Moves between points:
Kat + Vid
Kat % Pof
Kat & Vam
Kat ^ Fop
Kat $ Fof
Nev + Daz
Nev % Zil
Nev & Pep
Nev ^ Fod
Nev $ Fon
Rif + Led
Rif % Dul
Rif & Lup
Rif ^ Gog
Rif $ Mep
Gog + Vev
Gog % Zez
Gog & Rav
Gog ^ Kug
Gog $ Rif
Sot + Lok
Sot % Vev
Sot & Mep
Sot ^ Dul
Sot $ Bev
Feg + Kel
Feg % Vor
Feg & Lok
Feg ^ Tor
Feg $ Bef
Zez + Gir
Zez % Lup
Zez & Gog
Zez ^ Kad
Zez $ Dul
Daf + Zez
Daf % Ber
Daf & Gal
Daf ^ Vel
Daf $ Der
Nam + Nev
Nam % Bov
Nam & Dap
Nam ^ Fel
Nam $ Kab
Pep + Bam
Pep % Nev
Pep & Tal
Pep ^ Lek
Pep $ Boz
Ret + Zad
Ret % Bef
Ret & Vor
Ret ^ Lok
Ret $ Tur
Pur + Tal
Pur % Dap
Pur & Fel
Pur ^ Buv
Pur $ Bov
Vam + Tov
Vam % Kat
Vam & Bil
Vam ^ Sep
Vam $ Vud
Zod + Vam
Zod % Vuf
Zod & Zat
Zod ^ Bam
Zod $ Nik
Zap + Suk
Zap % Tur
Zap & Bef
Zap ^ Vor
Zap $ Nuz
Lof + Gol
Lof % Gav
Lof & Dal
Lof ^ Fip
Lof $ Zuv
Nid + Lek
Nid % Fel
Nid & Buv
Nid ^ Gen
Nid $ Dap
Nis + Tiv
Nis % Lel
Nis & Fon
Nis ^ Zil
Nis $ Bam
Zuv + Pez
Zuv % Nas
Zuv & Lud
Zuv ^ Lof
Zuv $ Duf
Lud + Vem
Lud % Zuv
Lud & Gav
Lud ^ Dal
Lud $ Fik
Lek + Nis
Lek % Fod
Lek & Kab
Lek ^ Bov
Lek $ Pep
Bam + Sep
Bam % Daz
Bam & Sen
Bam ^ Nis
Bam $ Zod
Rus + Pur
Rus % Vem
Rus & Gol
Rus ^ Duf
Rus $ Gen
Fon + Vuf
Fon % Nis
Fon & Boz
Fon ^ Nev
Fon $ Sen
Kel + Lud
Kel % Nak
Kel & Nuz
Kel ^ Tur
Kel $ Fip
Gen + Bov
Gen % Peg
Gen & Pez
Gen ^ Rus
Gen $ Nid
Kad + Mep
Kad % Rav
Kad & Kug
Kad ^ Gef
Kad $ Zez
Gol + Fel
Gol % Rus
Gol & Vuk
Gol ^ Fik
Gol $ Pez
Boz + Zod
Boz % Fon
Boz & Zil
Boz ^ Pep
Boz $ Lel
Git + Zak
Git % Lok
Git & Tor
Git ^ Led
Git $ Vor
Bov + Zil
Bov % Zaf
Bov & Nam
Bov ^ Pur
Bov $ Lek
Fop + Zaz
Fop % Bil
Fop & Sep
Fop ^ Nik
Fop $ Kat
Fel + Fod
Fel % Pur
Fel & Nid
Fel ^ Peg
Fel $ Nam
Ber + Lup
Ber % Gef
Ber & Daf
Ber ^ Taz
Ber $ Kug
Vem + Dap
Vem % Pez
Vem & Rus
Vem ^ Vuk
Vem $ Peg
Gir + Vor
Gir % Bev
Gir & Vev
Gir ^ Mep
Gir $ Gid
Nik + Vud
Nik % Vad
Nik & Tiv
Nik ^ Zod
Nik $ Fop
Lel + Nik
Lel % Sen
Lel & Nis
Lel ^ Boz
Lel $ Daz
Kab + Fon
Kab % Lek
Kab & Zaf
Kab ^ Nam
Kab $ Tal
Led + Bef
Led % Gid
Led & Bev
Led ^ Vev
Led $ Git
Vel + Kad
Vel % Taz
Vel & Vid
Vel ^ Mib
Vel $ Daf
Vuf + Kat
Vuf % Tiv
Vuf & Zod
Vuf ^ Daz
Vuf $ Vad
Zaz + Ber
Zaz % Mib
Zaz & Fol
Zaz ^ Vud
Zaz $ Vid
Nas + Gen
Nas % Fik
Nas & Zuv
Nas ^ Gav
Nas $ Vuk
Peg + Zaf
Peg % Buv
Peg & Gen
Peg ^ Vem
Peg $ Fel
Der + Dul
Der % Kug
Der & Gef
Der ^ Daf
Der $ Rav
Vev + Feg
Vev % Gir
Vev & Sot
Vev ^ Goz
Vev $ Led
Suk + Duf
Suk % Dal
Suk & Fip
Suk ^ Nak
Suk $ Gav
Vad + Fof
Vad % Sep
Vad & Nik
Vad ^ Vuf
Vad $ Bil
Mib + Gef
Mib % Tov
Mib & Zaz
Mib ^ Fof
Mib $ Vel
Mep + Git
Mep % Sot
Mep & Goz
Mep ^ Rif
Mep $ Gir
Sen + Vad
Sen % Bam
Sen & Lel
Sen ^ Fon
Sen $ Zat
Pez + Nam
Pez % Gen
Pez & Vem
Pez ^ Gol
Pez $ Buv
Zil + Zat
Zil % Boz
Zil & Nev
Zil ^ Tal
Zil $ Nis
Dul + Gid
Dul % Goz
Dul & Rif
Dul ^ Zez
Dul $ Sot
Gal + Gog
Gal % Daf
Gal & Taz
Gal ^ Vid
Gal $ Gef
Tur + Dal
Tur % Zak
Tur & Zap
Tur ^ Ret
Tur $ Kel
Fik + Peg
Fik % Duf
Fik & Nas
Fik ^ Lud
Fik $ Gol
Fod + Lel
Fod % Tal
Fod & Lek
Fod ^ Zaf
Fod $ Nev
Tov + Der
Tov % Vid
Tov & Mib
Tov ^ Fol
Tov $ Taz
Zak + Lof
Zak % Nuz
Zak & Tur
Zak ^ Bef
Zak $ Nak
Fof + Gal
Fof % Fol
Fof & Vud
Fof ^ Kat
Fof $ Mib
Taz + Rav
Taz % Gal
Taz & Vel
Taz ^ Tov
Taz $ Ber
Gid + Zap
Gid % Tor
Gid & Led
Gid ^ Gir
Gid $ Lok
Vud + Taz
Vud % Fof
Vud & Pof
Vud ^ Vam
Vud $ Zaz
Gav + Rus
Gav % Lud
Gav & Lof
Gav ^ Suk
Gav $ Nas
Lok + Nuz
Lok % Feg
Lok & Git
Lok ^ Gid
Lok $ Ret
Sep + Fol
Sep % Fop
Sep & Vad
Sep ^ Tiv
Sep $ Vam
Duf + Buv
Duf % Vuk
Duf & Fik
Duf ^ Zuv
Duf $ Rus
Nuz + Gav
Nuz % Kel
Nuz & Zak
Nuz ^ Zap
Nuz $ Zad
Gef + Rif
Gef % Der
Gef & Ber
Gef ^ Gal
Gef $ Kad
Bef + Fip
Bef % Zap
Bef & Ret
Bef ^ Feg
Bef $ Zak
Nak + Zuv
Nak % Zad
Nak & Kel
Nak ^ Zak
Nak $ Suk
Bil + Mib
Bil % Vam
Bil & Fop
Bil ^ Vad
Bil $ Pof
Dap + Pep
Dap % Nam
Dap & Pur
Dap ^ Nid
Dap $ Zaf
Tiv + Pof
Tiv % Nik
Tiv & Vuf
Tiv ^ Zat
Tiv $ Sep
Rav + Sot
Rav % Gog
Rav & Kad
Rav ^ Der
Rav $ Lup
Zad + Nas
Zad % Fip
Zad & Nak
Zad ^ Nuz
Zad $ Dal
Vuk + Nid
Vuk % Gol
Vuk & Duf
Vuk ^ Nas
Vuk $ Vem
Goz + Tor
Goz % Mep
Goz & Dul
Goz ^ Lup
Goz $ Vev
Lup + Bev
Lup % Rif
Lup & Zez
Lup ^ Rav
Lup $ Goz
Vid + Kug
Vid % Vel
Vid & Tov
Vid ^ Zaz
Vid $ Gal
Pof + Vel
Pof % Vud
Pof & Kat
Pof ^ Bil
Pof $ Fol
Tal + Sen
Tal % Pep
Tal & Fod
Tal ^ Kab
Tal $ Zil
Dal + Vuk
Dal % Lof
Dal & Suk
Dal ^ Zad
Dal $ Lud
Kug + Goz
Kug % Kad
Kug & Der
Kug ^ Ber
Kug $ Gog
Fip + Fik
Fip % Suk
Fip & Zad
Fip ^ Kel
Fip $ Lof
Buv + Kab
Buv % Nid
Buv & Peg
Buv ^ Pez
Buv $ Pur
Zat + Bil
Zat % Zod
Zat & Daz
Zat ^ Sen
Zat $ Tiv
Vor + Nak
Vor % Ret
Vor & Feg
Vor ^ Git
Vor $ Zap
Fol + Daf
Fol % Zaz
Fol & Fof
Fol ^ Pof
Fol $ Tov
Bev + Ret
Bev % Led
Bev & Gir
Bev ^ Sot
Bev $ Tor
Zaf + Boz
Zaf % Kab
Zaf & Bov
Zaf ^ Dap
Zaf $ Fod
Tor + Tur
Tor % Git
Tor & Gid
Tor ^ Bev
Tor $ Feg
Daz + Fop
Daz % Zat
Daz & Bam
Daz ^ Lel
Daz $ Vuf

The rows follow the links: the fewer symbols apart two points are, the more alike their rows tend to be.

Point, then a row for it; each showing differs a little:
Sot: (2, 12, -71, 14, 70, 2, 17, -13, 27, -81, 19, -6, -49, 16, -7, 24, -21, 15, -43, 9, 48, -56, 0, -33, 51, -21, 96, -40, -24, 75, -2, 12, -12, 25, -25, -39, 16, 24, 3, -35, 47, -4, -36, 22, 14, -4, -26, -26, -36, 20, 12, -41, 16, -26, -3, -36, -67, 19)
Peg: (10, 29, 49, -31, -38, -34, -6, -2, -33, 54, -24, 7, 23, 22, 10, -44, 1, -29, 49, -71, -34, 93, -22, 22, -39, 20, -54, 63, -12, -44, -29, 12, -34, -49, 29, 29, 26, -1, -27, 53, -33, 3, 38, -26, 27, -26, 34, 3, 38, -34, -13, 3, 8, 51, 23, 37, 38, -22)
Nis: (-19, -30, 65, -23, -58, 9, -25, 13, -39, 92, -10, -2, 58, -34, 1, -16, 26, 5, 25, 19, -53, 19, 21, 42, -28, -3, -89, 19, 39, -70, 7, -23, 46, -14, 26, 36, -23, -37, -1, 26, -54, 16, 20, -15, -18, 32, 9, 13, 36, -15, -2, 40, 6, 17, -2, 33, 67, -18)
Led: (-15, 13, -72, -19, 71, -1, 21, 1, 21, -94, 6, -15, -48, 52, -4, 22, -40, 4, -32, -23, 48, -18, 0, -27, 52, -32, 86, -5, -30, 73, -14, 24, -22, 26, 1, -31, 31, 23, -2, -35, 26, -2, -33, 3, 53, -15, -32, -13, -23, 23, 6, -40, 9, -20, 17, -17, -56, 44)
Boz: (-11, -20, 63, -31, -53, -7, -28, 4, -47, 100, -11, 1, 58, -36, 5, -31, 28, 1, 24, 3, -56, 21, 11, 44, -17, -2, -81, 24, 32, -65, -2, -21, 35, -31, 21, 36, -12, -37, -13, 43, -54, 25, 19, -13, -13, 32, 9, -2, 43, -27, -1, 31, 25, 28, 8, 33, 62, -33)
Gef: (-32, -28, -51, -14, 58, 27, -4, 5, 3, -42, 20, -22, -14, -6, -10, 35, -12, 36, -59, 54, 25, -93, 32, -3, 70, -54, 55, -47, 13, 55, 10, -10, 51, 43, 0, -24, -9, -13, 11, -44, 8, 22, -51, 20, 12, 45, -54, -24, -18, 28, 20, -12, 25, -39, 0, -28, -31, 28)
Tal: (19, 6, 67, -4, -58, -18, -27, -16, -43, 101, -10, 18, 44, -46, 3, -52, 35, -11, 27, -13, -53, 28, -5, 24, -34, 21, -67, 20, 17, -57, -4, -20, 7, -44, 3, 34, -6, -22, -21, 59, -31, 19, 37, -5, -32, 11, 28, -14, 33, -41, -4, 17, 28, 39, -5, 25, 42, -60)
Zaf: (29, 11, 68, 16, -72, -15, -11, -6, -19, 76, -16, 21, 35, -32, 10, -40, 29, -20, 47, -19, -41, 57, -14, 17, -67, 46, -77, 29, 11, -72, 1, -10, -14, -36, -3, 31, -15, -8, -9, 50, -19, -4, 52, -12, -37, -13, 43, 20, 25, -28, -15, 28, -11, 33, -10, 25, 49, -46)
Mib: (-14, -46, -13, 29, 10, 40, -9, 4, 13, -4, 23, -7, 10, -49, -11, 40, 15, 38, -42, 99, 11, -98, 33, -4, 29, -21, 9, -68, 38, 11, 39, -31, 64, 44, -24, -14, -45, -21, 25, -42, 12, 6, -30, 25, -52, 47, -30, 0, -21, 31, 16, 16, -12, -46, -28, -31, -4, 9)
Ret: (15, 31, -53, 24, 43, -4, 35, 5, 50, -102, -1, 0, -55, 58, 5, 25, -34, -17, 3, -33, 54, 26, -26, -39, -6, 13, 64, 7, -41, 47, -8, 34, -61, 19, -11, -29, 23, 45, 12, -34, 48, -36, -8, -2, 31, -55, 5, 18, -35, 20, -12, -29, -44, -17, 0, -15, -51, 41)
Tov: (-14, -40, -23, 34, 17, 40, -7, 3, 16, -4, 24, -4, -2, -51, -11, 37, 15, 36, -45, 93, 13, -103, 32, -4, 32, -18, 21, -70, 32, 16, 37, -29, 62, 43, -28, -17, -41, -18, 25, -39, 20, 12, -31, 30, -50, 47, -32, -9, -27, 30, 14, 14, 1, -46, -30, -36, -15, 3)
Buv: (7, 21, 56, -31, -46, -31, -5, 1, -31, 56, -26, 8, 24, 22, 11, -39, 3, -31, 51, -67, -38, 94, -22, 21, -45, 20, -65, 65, -6, -49, -27, 13, -31, -47, 33, 31, 18, -1, -21, 47, -41, 0, 39, -28, 27, -21, 31, 11, 35, -33, -20, 10, 2, 45, 20, 42, 42, -17)
Zap: (28, 44, -51, 29, 37, -17, 31, -10, 42, -87, 0, 7, -57, 47, 3, 7, -29, -21, 3, -49, 52, 31, -33, -44, -9, 22, 70, 7, -48, 49, -13, 29, -71, 4, -19, -24, 30, 51, 0, -13, 54, -33, 0, 3, 25, -57, 16, 4, -34, 8, -11, -38, -27, -4, 2, -18, -54, 20)
Sen: (-14, -37, 65, -6, -61, 17, -24, 17, -31, 82, -5, -2, 57, -41, -2, -5, 30, 9, 23, 37, -48, 7, 17, 36, -36, 5, -93, 7, 45, -72, 21, -26, 50, -4, 16, 32, -39, -39, 7, 15, -47, 12, 21, -10, -36, 34, 11, 25, 25, -5, -5, 50, -12, 3, -11, 25, 67, -12)
Nam: (20, 7, 68, 9, -70, -13, -7, 7, -16, 64, -19, 14, 33, -12, 11, -30, 18, -26, 53, -31, -37, 76, -17, 20, -68, 43, -84, 44, 7, -73, 1, -1, -19, -35, 9, 33, -11, -8, -4, 40, -25, -12, 45, -18, -21, -15, 43, 27, 23, -24, -19, 31, -25, 34, -5, 31, 55, -29)
Taz: (-13, -28, -39, 16, 37, 25, -14, -11, 3, -11, 28, -4, -8, -45, -12, 26, 8, 36, -59, 75, 17, -110, 32, -7, 59, -34, 50, -70, 22, 41, 22, -23, 55, 36, -26, -21, -19, -19, 10, -29, 18, 19, -40, 30, -33, 48, -39, -33, -21, 22, 25, -9, 27, -39, -16, -39, -30, -4)
Zad: (16, 51, -26, -27, 31, -39, 23, -13, 4, -52, -11, 2, -38, 68, 9, -22, -34, -31, 17, -94, 19, 70, -36, -21, 4, 7, 45, 47, -47, 32, -40, 38, -72, -29, 10, -7, 54, 39, -22, 20, 14, -13, 8, -12, 68, -54, 15, -9, 4, -17, -10, -39, 13, 26, 28, 9, -33, 11)

Each walk starts at a row. The symbols on each line, taken left to right, move it on to the next point.
Answer with the point's row; about right is enough.
(-6, -34, -28, 28, 25, 35, -10, -4, 10, -7, 26, -1, -1, -53, -14, 30, 14, 35, -50, 87, 17, -109, 34, -6, 41, -22, 32, -73, 26, 28, 35, -32, 55, 41, -29, -19, -36, -17, 21, -34, 23, 12, -32, 29, -48, 47, -31, -16, -25, 25, 18, 4, 10, -42, -26, -37, -22, -4)
& + & & & -> (-25, -25, -48, 0, 51, 24, -11, -7, 1, -25, 25, -14, -14, -24, -13, 25, -2, 38, -60, 62, 18, -106, 33, -7, 74, -46, 55, -59, 19, 51, 13, -15, 49, 34, -14, -26, -12, -15, 9, -34, 15, 24, -46, 25, -11, 49, -45, -36, -17, 23, 25, -16, 38, -34, -7, -34, -34, 6)
% + + & % & -> (-5, 13, -72, -5, 72, -2, 18, -8, 19, -83, 14, -12, -47, 31, -5, 20, -24, 7, -41, -12, 43, -40, 1, -30, 57, -27, 94, -22, -26, 79, -10, 19, -17, 21, -10, -36, 29, 22, -1, -31, 35, 1, -38, 14, 36, -9, -30, -28, -25, 20, 11, -45, 21, -20, 13, -28, -62, 25)
(7, 26, -55, 15, 44, -2, 34, 13, 48, -106, -1, -2, -51, 67, 2, 35, -34, -12, 2, -30, 53, 24, -22, -35, 1, 7, 61, 8, -43, 49, -6, 37, -52, 23, -6, -28, 22, 44, 14, -44, 41, -32, -12, -2, 37, -52, 0, 22, -34, 25, -11, -25, -45, -21, 7, -10, -51, 51)
^ ^ & & % ^ % -> (2, 15, -71, 3, 71, -1, 15, -11, 26, -78, 17, -6, -48, 23, -6, 20, -25, 10, -45, -1, 46, -54, -2, -33, 53, -26, 94, -30, -25, 79, -7, 11, -12, 21, -17, -35, 24, 27, 0, -29, 41, -1, -35, 19, 28, -8, -29, -28, -31, 19, 11, -45, 18, -21, 4, -34, -66, 19)
^ & + & % + ^ ^ -> (-14, 11, -64, -13, 59, 2, 30, 15, 34, -105, -1, -13, -49, 69, -1, 38, -44, -3, -12, -28, 51, 13, -8, -27, 26, -21, 64, 7, -31, 58, -11, 34, -31, 26, 10, -28, 25, 30, 10, -48, 26, -20, -25, -7, 60, -30, -19, 13, -24, 27, -3, -26, -21, -20, 14, -9, -42, 64)
(-14, -25, 65, -30, -59, 2, -28, 9, -39, 96, -13, -2, 56, -33, 3, -23, 26, 2, 25, 10, -55, 22, 14, 41, -20, -3, -87, 23, 38, -66, 3, -20, 41, -22, 27, 36, -19, -38, -9, 37, -56, 23, 21, -16, -11, 34, 10, 9, 42, -21, -4, 40, 14, 22, 4, 32, 67, -25)
& & ^ ^ % $ + -> (-12, -40, 60, 4, -63, 19, -26, 15, -23, 81, -5, 1, 54, -49, -1, -4, 33, 11, 22, 50, -46, -6, 20, 34, -35, 8, -89, -4, 48, -71, 24, -28, 47, -2, 9, 29, -43, -40, 11, 12, -40, 8, 16, -8, -46, 35, 9, 23, 20, -5, -4, 51, -16, 3, -17, 20, 63, -18)
% % & % & ^ -> (-17, -36, 65, -14, -60, 12, -23, 17, -32, 86, -10, -4, 58, -36, 3, -10, 27, 5, 24, 30, -50, 14, 22, 40, -34, 3, -93, 11, 43, -73, 13, -22, 46, -11, 23, 34, -31, -39, 4, 18, -54, 15, 20, -15, -26, 32, 10, 21, 31, -11, -3, 49, -5, 11, -3, 28, 69, -13)
(-20, -29, -41, 9, 44, 24, -11, -10, 2, -22, 25, -10, -11, -33, -15, 22, 5, 37, -58, 69, 19, -108, 30, -7, 64, -37, 55, -65, 20, 45, 18, -20, 51, 33, -24, -22, -17, -15, 9, -30, 20, 20, -41, 28, -23, 45, -42, -38, -19, 22, 25, -13, 35, -35, -13, -39, -31, -3)
$ $ $ + + & & -> (-10, 15, -61, -4, 54, 2, 33, 14, 39, -107, 2, -11, -49, 72, 2, 36, -41, -6, -5, -25, 51, 18, -14, -28, 16, -10, 64, 11, -37, 51, -9, 35, -41, 28, 9, -30, 23, 34, 13, -44, 28, -24, -19, -6, 55, -37, -11, 16, -26, 28, -6, -25, -33, -22, 11, -6, -44, 64)
$ & ^ & -> (-20, 9, -66, -16, 64, 2, 28, 9, 30, -101, 1, -18, -46, 65, -3, 34, -42, -4, -18, -26, 47, 1, -8, -25, 35, -27, 73, 3, -32, 63, -14, 29, -27, 27, 6, -29, 28, 29, 5, -42, 22, -14, -33, -5, 63, -25, -22, 3, -22, 25, 2, -28, -13, -21, 15, -11, -48, 58)
(-2, 18, -56, 9, 47, 1, 34, 12, 47, -106, -1, -11, -49, 66, 2, 36, -41, -10, -2, -29, 55, 23, -17, -33, 4, -1, 61, 12, -38, 50, -8, 34, -43, 25, 0, -27, 18, 37, 14, -44, 35, -28, -18, -6, 42, -45, -7, 21, -33, 26, -10, -23, -40, -22, 7, -11, -45, 59)
^ & + & $ $ ^ -> (34, 57, -45, 20, 37, -30, 27, -16, 28, -74, -1, 12, -51, 49, 6, -12, -24, -25, 4, -68, 38, 36, -36, -39, 0, 22, 74, 15, -55, 52, -20, 35, -75, -14, -13, -22, 41, 48, -11, 4, 45, -23, 5, 3, 30, -58, 15, -14, -23, -6, -4, -48, -1, 8, 7, -16, -59, -1)
$ + $ % ^ ^ ^ ^ -> (20, 56, -29, -19, 34, -38, 21, -18, 9, -56, -11, 8, -42, 61, 5, -23, -29, -26, 13, -90, 23, 62, -36, -24, 4, 10, 56, 39, -52, 42, -37, 37, -73, -28, 6, -10, 58, 40, -23, 18, 22, -11, 6, -8, 56, -53, 16, -18, -1, -19, -7, -45, 15, 26, 26, 3, -42, 5)
(24, 60, -35, -2, 37, -44, 21, -22, 12, -58, -5, 10, -47, 54, 6, -22, -26, -28, 4, -82, 28, 50, -38, -29, 6, 11, 67, 31, -54, 47, -33, 36, -76, -23, -6, -17, 54, 45, -22, 15, 31, -13, 7, -4, 49, -56, 14, -20, -9, -19, -6, -48, 12, 22, 18, -6, -50, -2)
& ^ & $ ^ -> (22, 37, -52, 29, 38, -9, 33, -4, 46, -93, 0, 6, -56, 52, 3, 19, -29, -16, 3, -44, 50, 30, -32, -42, -8, 24, 65, 6, -47, 49, -8, 33, -70, 10, -15, -27, 25, 52, 4, -24, 53, -34, -2, 2, 24, -60, 12, 12, -35, 12, -8, -30, -36, -16, 0, -18, -53, 28)
% + & & ^ -> (28, 55, -41, 6, 40, -33, 22, -20, 21, -64, -4, 11, -50, 50, 9, -15, -27, -25, 3, -77, 35, 43, -38, -35, 3, 18, 68, 22, -56, 50, -29, 37, -75, -19, -11, -17, 49, 43, -17, 12, 41, -20, 5, -1, 39, -56, 16, -21, -15, -13, -5, -51, 9, 16, 13, -12, -56, -2)
(-19, 11, -66, -21, 69, -2, 24, 7, 24, -98, 4, -16, -47, 61, -4, 30, -41, -1, -23, -24, 46, -7, -4, -23, 48, -31, 77, 0, -29, 70, -15, 27, -24, 22, 11, -29, 31, 24, 1, -40, 23, -4, -34, 0, 59, -21, -27, -6, -18, 23, 5, -37, -2, -19, 19, -15, -52, 50)
% % & % & ^ -> (-11, 17, -73, -15, 72, -2, 20, -8, 20, -88, 13, -11, -47, 40, -5, 23, -34, 5, -36, -16, 48, -31, 0, -26, 55, -32, 93, -14, -28, 76, -15, 20, -18, 21, -1, -34, 28, 23, -1, -31, 31, -1, -38, 12, 45, -12, -30, -23, -22, 17, 9, -40, 16, -19, 15, -22, -61, 37)
& + $ & % ^ $ % -> (30, 49, -48, 26, 36, -27, 29, -12, 36, -80, 0, 12, -53, 45, 6, -2, -26, -19, 1, -59, 45, 35, -34, -41, -3, 25, 72, 11, -53, 51, -17, 31, -71, -6, -20, -24, 34, 50, -7, -7, 51, -27, 4, 5, 23, -59, 17, -5, -28, -1, -9, -40, -14, 3, 6, -18, -60, 7)
(-36, -35, -54, -17, 58, 28, 2, 7, 10, -51, 18, -28, -17, 6, -15, 44, -15, 32, -54, 54, 31, -83, 35, -6, 71, -54, 55, -43, 13, 53, 13, -5, 48, 46, 3, -27, -9, -11, 15, -50, 5, 18, -53, 15, 18, 35, -52, -15, -18, 34, 19, -12, 18, -39, 2, -25, -28, 41)
& & $ ^ -> (-28, -26, -48, -9, 53, 23, -7, -4, 3, -31, 22, -19, -12, -16, -13, 29, -12, 33, -58, 56, 21, -98, 33, -8, 77, -53, 57, -55, 16, 55, 11, -11, 50, 40, -5, -25, -7, -14, 4, -38, 11, 22, -50, 17, 4, 43, -50, -28, -15, 28, 22, -16, 34, -32, -4, -28, -32, 16)
& + % $ % -> (5, 8, -69, 23, 64, 8, 15, -10, 34, -80, 18, -2, -45, 13, -5, 27, -19, 12, -44, 16, 52, -61, 4, -35, 49, -16, 91, -43, -22, 71, 8, 13, -10, 30, -27, -39, 10, 24, 11, -35, 51, -7, -33, 20, 5, -7, -24, -23, -39, 26, 11, -38, 5, -30, -9, -39, -65, 17)
(6, -3, -63, 32, 56, 20, 18, -1, 43, -84, 19, -9, -45, 8, -6, 39, -16, 14, -42, 33, 51, -63, 6, -33, 37, -12, 78, -45, -16, 62, 15, 1, -2, 41, -26, -39, -2, 18, 20, -51, 49, -11, -33, 22, -7, -2, -28, -10, -41, 34, 8, -24, -13, -44, -12, -39, -55, 27)
& % & & ^ -> (-34, -33, -59, -4, 55, 33, 12, 17, 29, -75, 15, -26, -23, 19, -12, 56, -22, 28, -39, 54, 40, -67, 26, -14, 47, -39, 52, -37, 4, 48, 16, 1, 33, 53, -2, -27, -13, -1, 25, -65, 15, -3, -46, 9, 17, 19, -40, 10, -30, 45, 11, -4, -19, -49, -2, -23, -30, 59)
$ & $ $ % ^ & % -> (6, 4, -66, 30, 58, 12, 14, -10, 39, -82, 19, -5, -44, 9, -7, 30, -18, 16, -45, 28, 53, -62, 0, -35, 40, -14, 86, -45, -17, 67, 9, 6, -4, 36, -31, -35, 2, 23, 14, -46, 50, -11, -34, 23, -2, -6, -25, -15, -42, 29, 12, -33, -4, -35, -14, -42, -62, 20)
